[ 382 -385   30 -208  -21 -130   54 -155 -157 -153 -400  217  189  -74
 -310  452 -833   85  103   47  -64  276  293  327  393 -223 -311  670
 -396  512 -228 -120  155  -93   -7] | J_888
[ 352 -389   40 -262  -55  -98   59 -156 -200 -137 -313  245   68 -180
 -266  433 -826   65  -32   49  -91  211  309  258  314 -217 -311  722
 -325  480 -249  -41  149  -98  -30] | J_65
[-249 -175 -195    3 -104 -112  -87  214   85 -225  102  361   81  288
 -344  344 -275   67 -518  -33 -103  277 -158    4  277 -661    3  350
 -286 -141 -151 -120  401 -485  195] | J_774
[ 338 -408   48 -263  -16 -112  102 -273 -108 -163 -217  226   20 -114
 -305  386 -769   80   14   42 -102  220  290  210  383 -213 -323  644
 -339  399 -224  -60   56  -90  -93] | J_868
[-217 -160 -203  -69  -80 -134 -113  118   65 -221  100  233  145  187
 -222  355 -260   67 -511  -70 -100  245 -216  -70  170 -584   84  471
 -220 -103 -257 -108  379 -497  186] | J_65
[-317 -192 -165  -47 -136  -38  -83  179  127 -183  130  349   86  239
 -408  458 -350   78 -523  -20  -47  262 -166  -21  328 -791   81  430
 -295  -74 -230 -161  353 -383  179] | J_888
[ 283    5 -155  -42 -183 -156   80  316 -110 -218   95  122  150   95
  -17   73  -83  189  234   -5 -228  136 -149  199 -163 -184  -48 -281
 -117 -318  194  -26  208   27 -163] | J_868
[ 343 -362    9 -174  -28 -147   54 -134 -170 -187 -400  280  142  -98
 -294  457 -837   20   69   56  -65  298  324  381  409 -246 -350  642
 -395  530 -211  -98  194  -75  -11] | J_774
[ 254  -87 -167 -100 -225 -141  -44  416  -65 -263  166  166  -74  123
  -52   13 -165  118  148  -26 -300  123 -191  123 -192 -243   18 -185
 -150 -435  208  -62  332 -119 -143] | J_65
[ 304  -20 -151  -48 -133 -113   32  387  -77 -241  114  114   63  118
  -15    2 -163  156  204   -8 -275  144 -185  144 -161 -211  -18 -244
 -130 -408  199  -39  239  -13 -168] | J_176
[ 289  -40 -145  -77 -198 -152  -45  356 -100 -299  163  110   70   55
    0   10 -177  153  228  -20 -257  155 -139  212 -149 -250  -58 -242
 -114 -417  196   62  256  -44 -173] | J_861
[-219 -189 -228   13 -110 -154 -147  227   52 -260   67  314  146  257
 -324  373 -309   -3 -458  -23 -111  296 -150    9  204 -651   50  441
 -296  -89 -181 -136  404 -446  227] | J_868
[ 303  -34 -149 -122 -180 -159   36  352  -66 -247   98   92   77   97
  -41   62 -221  122  192  -39 -282  157 -207  142 -115 -260   -6 -180
 -149 -390  152  -98  323  -27 -150] | J_176
[ 264  -28 -163  -60 -180 -134  -22  373  -18 -264  133   81   19  225
  -47   21 -169  137  244   24 -249  192 -232  147 -107 -271   -4 -220
 -126 -375  190 -198  293 -129 -126] | J_687
[ 278 -401  104 -264   27 -123  115 -170 -227 -107 -307  259   37 -200
 -235  398 -831   73  -62   37 -120  208  342  263  377 -180 -256  735
 -396  379 -226   77   65  -42  -66] | J_861
[-314 -184 -160  -27 -117  -97  -75  166   81 -167  138  342  105  203
 -349  466 -321   74 -542  -35  -50  283 -195  -47  250 -751   92  425
 -313  -53 -250 -186  326 -376  180] | J_868
[ 144  -68  -76 -227 -235  -11  -94  443  -17 -338  202  286  -14  138
 -205  153 -197   92  157 -101 -253  174 -155  119   10 -295   18  -95
 -173 -478  112 -102  369  -74 -101] | J_65
[ 308 -425   46 -254   47  -94  -79 -349 -228 -161 -203   -3  -35 -179
 -186  267 -834  126   69  -56 -129  283  209  190  217 -277 -220  620
 -285  219 -253   13   12 -283  -66] | J_888
[-339 -139 -151  -61 -115  -89  -69  193  127 -139  182  402   75  267
 -415  529 -364   93 -590  -38  -51  286 -171    6  316 -802   86  437
 -303  -33 -264 -217  388 -333  203] | J_319
[ 297 -366   71 -329   85  -97   79 -378 -288 -188 -164   62   94 -231
 -168  317 -836  162  -96  -43 -120  233  226  186  228 -251 -251  687
 -283  263 -311   97  -19 -232 -110] | J_319
[ 233  -73 -122  -89 -213 -132   -4  401  -80 -283  175  220  -45  118
  -76  -26 -182   97  126   -2 -276  128 -142  152  -99 -247  -30 -186
 -168 -430  234   20  284  -65 -155] | J_861
[-387 -162 -174 -105  -98 -116   22  204  239 -107  223  397   -8  354
 -410  520 -257  129 -639   16  -45  231 -167  -41  401 -813   63  420
 -323   27 -260 -204  330 -380  192] | J_774
[ 348 -414   35 -242  -34 -151   34 -174 -202 -166 -269  317   36 -135
 -351  422 -835   -8  -61   37 -104  221  360  281  340 -220 -307  722
 -410  506 -214   10  145  -73  -21] | J_868
[ 332 -388   68 -203   23 -127  117 -134 -206 -130 -360  267   54 -191
 -264  430 -824   57  -26   40  -99  219  322  296  397 -184 -317  655
 -348  439 -212   14  135   -6  -32] | J_774
[-352 -162 -160  -36 -127  -72 -114  247  142  -81  128  362   56  257
 -362  448 -288  124 -509    1  -43  284 -197  -28  303 -802   98  336
 -333 -103 -196 -241  326 -357  175] | J_861
[ 130  -51  -48 -140 -198   19 -124  376  -48 -306  212  315  -70  140
 -271   39 -231   90  148 -147 -267  223 -139  110    1 -329  -22 -192
 -167 -655  177 -111  372  -99 -115] | J_176
[-215 -180 -201   14 -132 -114 -147  229    2 -268   42  363  170  262
 -389  388 -327   25 -485  -67  -83  297 -150   32  223 -615   51  416
 -293  -97 -185  -55  455 -468  258] | J_888
[ 191    2 -103 -193 -280  -65  -16  398   60 -350  247  253   68  203
 -212  122 -126   86  224  -74 -223  201 -133  169   46 -351 -114 -216
 -154 -436  141 -165  383  -58 -102] | J_176
[ 245 -351   45 -431  -19  -98   98 -604 -186 -196  -11   -2   -3 -120
 -241  432 -784  265  -54  -69 -125  251  144  112  260 -321 -278  629
 -289  258 -409   14  -46 -322 -192] | J_176
[-231 -195 -163   24 -116 -145  -49  268   58 -181   68  364  115  210
 -263  342 -252   48 -582   13  -90  222 -169  -22  210 -596   65  409
 -283  -82 -163   12  352 -424  197] | J_861
[-358 -160 -166  -96  -83 -113  -83  163  175 -123  178  335   70  304
 -359  475 -326  131 -564   -7  -70  296 -178   18  317 -805   80  470
 -318  -36 -251 -270  334 -418  179] | J_319
[-229 -160 -194   78  -36 -164 -115  242   -6 -226   20  325  123  212
 -246  220 -288   -2 -508  -50 -130  274 -167    9  182 -536   38  365
 -235 -157 -103  -61  416 -461  237] | J_774
[ 312 -391   65 -252    6 -146   95 -157 -182 -144 -303  310   61 -127
 -319  470 -842   80  -53   23  -85  249  345  307  416 -246 -330  694
 -391  462 -249   21  138  -81  -28] | J_774
[ 326 -422   45 -341    3 -101  -84 -336 -226 -218 -187  111  -71 -139
 -294  282 -779  117   19  -48 -106  278  219  187  241 -292 -272  667
 -295  201 -268  -10   74 -327  -53] | J_888
[ 144  -19  -62 -127 -225    9 -147  377  -44 -286  182  235   18  124
 -235  113 -217  143  128 -112 -245  232 -194  149  -22 -349  -16 -235
 -142 -555  146 -178  371  -79 -107] | J_319
[ 371 -426   39 -217   29 -191   96  -58 -206 -179 -400  293   70 -144
 -281  453 -899   -4  -27   56 -111  230  344  355  379 -230 -276  747
 -425  516 -224   36  187  -57   -3] | J_774
[ 370 -356   38 -220  -83 -122   83 -204 -206 -193 -305  252  166 -120
 -268  441 -786   88   -9   45  -72  239  240  296  310 -228 -345  649
 -320  455 -240  -34  149 -116  -40] | J_319
[-193 -213 -193   28 -114 -155 -139  243   59 -233   -1  350  107  261
 -338  336 -320   34 -463  -46  -93  310 -204   17  188 -607   69  413
 -282 -104 -173  -88  439 -510  248] | J_888
[ 270 -418   58 -260  -29  -97   54 -222 -147 -175 -269  294   65 -138
 -351  401 -815   53  -12   28  -68  205  355  301  427 -251 -332  730
 -336  445 -216   28  122  -96  -23] | J_888
[ 204  -15  -83 -145 -261  -22 -103  362  -41 -306  223  187  -15  149
 -207  131 -220  148  254 -106 -218  215 -217  136  -21 -383  -53 -257
 -123 -520  135 -224  395  -79 -103] | J_687
[-260 -179 -173  116  -26  -92 -149  278  -42 -172   -2  367  126  206
 -268  302 -274   55 -528  -48 -111  270 -182   23  129 -544  104  366
 -305 -191 -112  -85  375 -421  222] | J_319
[ 123  -26  -79 -122 -238    3 -167  366   41 -265  224  215  -18  197
 -208   44 -196  125  215 -144 -232  243 -238  117  -35 -366  -14 -284
 -173 -552  166 -230  373 -160 -108] | J_176
[ 267  -31 -153 -196 -238 -215   92  336  -17 -323  232  160   21  191
  -77   74 -118  123   68   19 -265  106 -159  158 -119 -264  -69 -121
 -165 -284  128  -34  301 -118 -146] | J_319
[ 289 -350   48 -371   80  -81  120 -434 -284 -172 -114   -5   82 -190
 -197  372 -839  247 -115  -38 -133  227  181  151  215 -309 -226  631
 -289  244 -352   70  -56 -261 -151] | J_319
[ 344 -404   33 -208  -61 -111   39 -180 -134 -161 -338  232   93 -105
 -302  481 -798   46  105   40  -37  223  314  326  389 -232 -300  673
 -390  516 -235  -46  135  -42  -28] | J_888
[-255 -166 -183    1 -142 -165  -72  187   64 -228  124  305  113  254
 -283  364 -238   47 -586    3 -103  213 -216  -52  191 -622  102  409
 -276 -103 -198  -41  373 -455  169] | J_861
[ 305  -50 -150  -85 -244 -142  -39  324 -101 -277  193  188   24  105
  -78   -5 -171  118  111  -68 -276  134 -219   95 -214 -223   11 -236
  -94 -428  196    1  338 -137 -159] | J_65
[ 249  -24  -98  -62 -155 -142   70  433  -97 -238  156  190   64   86
  -16   -8 -171  104   97  -15 -269  126 -150  172 -138 -198    2 -213
 -147 -372  226    2  265    8 -141] | J_319
[ 273  -12 -108  -79 -188 -113  109  288  -78 -194  158  104   73  109
  -41   50 -165  205   81    9 -237   75 -183  106 -104 -209   12 -245
 -113 -363  169   41  202   -3 -213] | J_861
[ 321 -416   58 -316    6 -139  -46 -368 -179 -197 -140   80  -30  -99
 -278  352 -850  117  -54  -41 -109  259  167  173  236 -348 -244  680
 -312  311 -321  -84   85 -325  -58] | J_319
[-378 -178 -186 -102  -93 -135  -28  257  208 -147  175  364  123  299
 -394  474 -263   47 -546   11  -51  286 -136  -40  375 -834   61  462
 -347  -10 -238 -301  340 -378  240] | J_868
[-212 -161 -191   81  -65 -119 -153  232    5 -162   54  375   79  266
 -326  342 -212   54 -486  -62 -104  276 -199  -35  131 -592  110  343
 -298 -163 -141 -122  362 -415  223] | J_868
[-340 -180 -160  -27 -148  -90  -88  299  234 -159  162  496   57  352
 -423  499 -322   71 -485   31   -3  308 -137   71  372 -820   41  436
 -338   22 -198 -246  402 -403  205] | J_687
[ 243  -68 -147 -119 -199 -187   -4  433  -18 -325  154   84   35  124
  -47  -23 -146   70  197   -5 -296  149 -143  171 -128 -256   -4 -196
 -126 -409  199    9  297 -108 -113] | J_888
[ 289  -12 -126  -43 -212 -147    7  376  -85 -300  128  123  145  129
  -34  -22 -187   94  172  -26 -243  145 -231  158 -167 -188   -6 -256
 -122 -383  214 -102  328  -63 -152] | J_319
[-359 -205 -152  -76 -110  -75  -52  194  207 -141  164  316   56  308
 -371  437 -313   97 -512  -11  -51  297 -151  -16  360 -822   89  445
 -318  -63 -233 -203  310 -459  200] | J_888
[ 246  -62 -166 -121 -219 -163   48  426    7 -309  178  134   90  159
  -69   36  -87  114  215   27 -235  136  -95  220  -47 -249  -79 -220
 -143 -314  213   -5  268  -56 -110] | J_888
[-302 -199 -177    4  -93  -62  -96  319  182 -174   99  445   67  292
 -418  423 -401   27 -505  -20  -64  302 -142   34  393 -817   34  375
 -336  -40 -161 -223  425 -378  221] | J_774
[ 136  -70  -56 -163 -252  -57 -139  358   23 -303  256  231  -74  178
 -235   98 -234   82  172 -120 -256  239 -193   80   29 -363   -8 -191
 -172 -561  136 -189  401 -159  -96] | J_687
[-330 -140 -166 -150 -136  -80   39  194  240 -130  257  329   23  330
 -383  552 -297  166 -577   38  -29  226 -189  -38  370 -831   64  445
 -265    3 -294 -193  324 -386  160] | J_687
[-241 -194 -225   18 -149 -137 -154  218   58 -236  115  384  132  255
 -302  325 -292   27 -462  -41 -107  286 -150   34  203 -593   42  397
 -270 -119 -115 -145  447 -472  193] | J_65
[-369 -189 -161  -89 -121  -84  -97  254  201 -158  159  364   68  274
 -378  428 -318  104 -467  -29  -57  304 -150   32  347 -821   58  423
 -304  -96 -205 -204  363 -422  208] | J_888
[ 130  -51  -57 -179 -221  -64 -134  372  -26 -304  179  195   19  105
 -190  103 -255  104  152 -102 -254  232 -176  124   33 -350    2 -147
 -177 -527  116 -141  366  -86 -107] | J_861
[ 146  -68  -47 -117 -202  -33 -110  369 -103 -267  180  312   10   51
 -188  106 -185  113  149 -130 -235  218  -96  178  -33 -275  -18 -179
 -183 -517  172   -1  298  -30 -113] | J_868
[ 349 -367   32 -188  -24 -110  104  -79 -150 -165 -334  372  102 -124
 -307  393 -835   12   12   66  -94  240  373  357  370 -206 -363  674
 -366  479 -171   41  161  -25  -31] | J_176
[ 236  -66 -100 -115 -148 -150  -13  458 -158 -259  134  168  -29   41
  -54   20 -254   73   31  -31 -327  160 -149  134 -164 -214   38 -125
 -174 -441  175   21  305  -34 -111] | J_319
